Below are the code and all the weights of a small trained network. Each question names an input and a target symbol and asks about switching units off, where a switched-off unit gives its printed mean instead of its output.

import numpy as np


def w(rows, s, z=0):
    codes = np.array(rows[::2]) - 128.0
    scale = np.full(codes.shape[1], s)
    scale[-1] = z or s
    return codes * scale


def f(y):
    return y / 2 * (1 + np.tanh(0.7978845608 * (y + 0.044715 * y**3)))


def softmax(a):
    e = np.exp(a - a.max(-1, keepdims=True))
    return e / e.sum(-1, keepdims=True)


def log_softmax(a):
    a = a - a.max(-1, keepdims=True)
    return a - np.log(np.exp(a).sum(-1, keepdims=True))


def net(x, mask):
    ids = ['αγδεζθλμξσ'.index(c) for c in x.split()]
    T = len(ids)
    res = E[ids] + P[:T]
    u = 0
    for l in range(2):
        r = res
        for j in range(2):
            rows = slice(2 * j, 2 * j + 2)
            q, k, v = (r @ M[l][rows].T for M in (Q, K, V))
            z = softmax(np.where(np.tri(T) > 0, q @ k.T / 2**0.5, -1e9)) @ v
            o = O[l][rows]
            res = res + np.where(mask[u + j], z, o[:, -1]) @ o[:, :-1]
        u += 2
        y = f(res @ A[l][:, :-1].T + A[l][:, -1])
        res = res + np.where(mask[u : u + 8], y, B[l][:, -1]) @ B[l][:, :-1]
        u += 8
    return log_softmax(res[-1] @ U[:, :-1].T + U[:, -1])


Q, K, V, O, A, B = {}, {}, {}, {}, {}, {}
E = w([
[142,192,186,182],'α',
[176,158,81,182],'γ',
[162,41,204,187],'δ',
[186,133,73,185],'ε',
[141,226,68,122],'ζ',
[52,108,68,84],'θ',
[139,130,195,97],'λ',
[184,8,132,157],'μ',
[145,151,172,211],'ξ',
[113,126,183,105],'σ',
],0.016)
P = w([
[192,178,133,1],'0',
[169,150,105,97],'1',
[129,142,109,131],'2',
[117,120,104,151],'3',
[106,111,100,179],'4',
[102,102,99,194],'5',
[107,93,91,204],'6',
[150,101,79,201],'7',
[172,91,76,205],'8',
],0.0073)
Q[0] = w([
[133,118,174,2],'0.h1',
[128,88,91,176],'0.h1',
[168,109,55,93],'0.h2',
[169,126,114,59],'0.h2',
],0.0081)
K[0] = w([
[181,184,165,2],'0.h1',
[126,83,77,162],'0.h1',
[214,161,162,176],'0.h2',
[158,136,124,82],'0.h2',
],0.009)
V[0] = w([
[254,151,156,122],'0.h1',
[99,117,100,112],'0.h1',
[129,125,153,82],'0.h2',
[37,102,102,180],'0.h2',
],0.009)
O[0] = w([
[2,149,159,213,252],'0.h1',
[177,89,124,91,70],'0.h1',
[60,151,154,114,108],'0.h2',
[222,180,144,112,52],'0.h2',
],0.008,0.0036)
A[0] = w([
[165,135,176,94,147],'0.n1',
[95,58,84,125,155],'0.n2',
[118,174,161,2,38],'0.n3',
[133,157,37,217,2],'0.n4',
[84,174,13,198,124],'0.n5',
[52,85,155,121,75],'0.n6',
[118,204,219,194,116],'0.n7',
[187,112,135,194,209],'0.n8',
],0.0098,0.0052)
B[0] = w([
[99,181,146,157,122],'0.n1',
[176,63,103,100,149],'0.n2',
[2,98,127,120,125],'0.n3',
[118,100,198,23,163],'0.n4',
[94,174,135,27,221],'0.n5',
[102,43,121,137,142],'0.n6',
[133,106,52,238,255],'0.n7',
[54,117,207,161,201],'0.n8',
],0.0075,0.0099)
Q[1] = w([
[231,116,97,207],'1.h1',
[245,2,82,111],'1.h1',
[6,88,38,135],'1.h2',
[181,35,76,98],'1.h2',
],0.008)
K[1] = w([
[181,95,130,149],'1.h1',
[171,76,87,106],'1.h1',
[252,165,152,126],'1.h2',
[203,124,147,104],'1.h2',
],0.019)
V[1] = w([
[27,82,125,60],'1.h1',
[90,42,154,56],'1.h1',
[67,52,58,90],'1.h2',
[164,62,253,140],'1.h2',
],0.0075)
O[1] = w([
[218,77,234,118,142],'1.h1',
[226,136,140,75,1],'1.h1',
[3,93,87,183,137],'1.h2',
[183,63,130,168,30],'1.h2',
],0.006,0.0055)
A[1] = w([
[255,145,128,104,73],'1.n1',
[174,211,115,43,32],'1.n2',
[125,134,247,189,3],'1.n3',
[154,49,127,51,167],'1.n4',
[119,124,117,12,60],'1.n5',
[131,116,186,113,147],'1.n6',
[47,177,169,90,184],'1.n7',
[97,198,34,121,11],'1.n8',
],0.0096,0.0057)
B[1] = w([
[4,124,212,116,135],'1.n1',
[16,53,129,134,148],'1.n2',
[55,73,101,55,175],'1.n3',
[173,169,144,196,178],'1.n4',
[108,76,46,124,173],'1.n5',
[157,107,144,84,140],'1.n6',
[209,162,142,140,248],'1.n7',
[108,77,159,64,180],'1.n8',
],0.011)
U = w([
[58,172,108,190,155],'α',
[177,221,188,92,254],'γ',
[44,48,172,97,46],'δ',
[103,101,124,112,85],'ε',
[106,106,136,114,107],'ζ',
[45,132,80,37,97],'θ',
[109,108,209,109,96],'λ',
[159,104,1,133,165],'μ',
[105,116,139,114,83],'ξ',
[168,86,166,184,54],'σ',
],0.0094,0.0082)

Each question gives the input, a string of symbols that net reads in full, and the target symbol t.
The units are the heads (2 rows each of Q, K, V and O) and the neurons (one row each of A and B). Each row of codes is followed by its name. A weight is (code - 128) times the scale printed after its matrix; where a second scale follows, it is the last column's (O, A, B and U).
mask holds one flag per unit, layer by layer, with each layer's heads first. A switched-off unit (its flag False) gives its mean, the last column of its rows in O or B, instead of its output. The means were averaged over made-up inputs and are rounded, as every weight is.
A unit's drop is (log p(t) with every unit on - log p(t) with that unit switched off) / (log p(t) with every unit on - log p(t) with every unit switched off).
The circuit of an input: a set's keep is (log p(t) with only the set's units on - log p(t) with every unit switched off) / (log p(t) with every unit on - log p(t) with every unit switched off). Starting from the 12 units with the biggest drops (on a tie, the unit counted first), units are removed one at a time, each time the one whose removal leaves the highest keep (on an exact tie, the one counted first), for as long as the keep stays at least 0.8.
circuit, biggest first: the units of the circuit, biggest drop first
top k neurons: the k neurons with the biggest drops, biggest first
heads that matter: for each layer, one digit per head in row order, 1 if its drop is at least 0.15 and else 0, layers parted by /
drop when u is switched off: that unit's drop, to one decimal
input θ α γ θ ζ, target θ: circuit, biggest first	[0.n5, 1.n8]
input α γ α σ α δ ξ α δ, target δ: circuit, biggest first	[0.n8, 1.n3]
input α θ ξ ζ ξ α θ θ, target μ: top 4 neurons	[0.n8, 0.n2, 1.n5, 1.n4]
input α ξ α μ θ α θ, target δ: top 2 neurons	[1.n1, 0.n7]
input θ α θ, target δ: top 2 neurons	[0.n3, 1.n1]
input σ α α θ, target μ: top 3 neurons	[1.n5, 0.n8, 1.n4]
input δ θ α α θ λ λ, target α: heads that matter	01 / 11
input μ θ α θ μ δ α α γ, target γ: heads that matter	00 / 00
input θ α λ, target γ: top 2 neurons	[0.n7, 1.n5]
input α α σ, target α: heads that matter	10 / 10
input θ α α λ, target γ: heads that matter	10 / 01
input θ θ δ γ ξ ε, target γ: top neuron	[0.n7]
input ζ α σ α α μ α λ, target α: top 2 neurons	[0.n4, 0.n5]
input δ α θ μ, target σ: top 2 neurons	[1.n4, 0.n7]
input θ σ σ, target γ: top 2 neurons	[0.n7, 0.n8]
input α α γ θ α θ σ, target γ: top 3 neurons	[0.n7, 1.n5, 1.n2]
input θ θ γ α ξ α γ α ζ, target θ: top 3 neurons	[1.n2, 0.n5, 1.n5]
input α ξ θ ζ λ γ α δ, target δ: drop when 1.n3 is switched off	0.7
input α ξ α σ, target α: drop when 1.n8 is switched off	0.2
input α α θ γ ζ θ μ, target σ: drop when 0.n2 is switched off	0.3
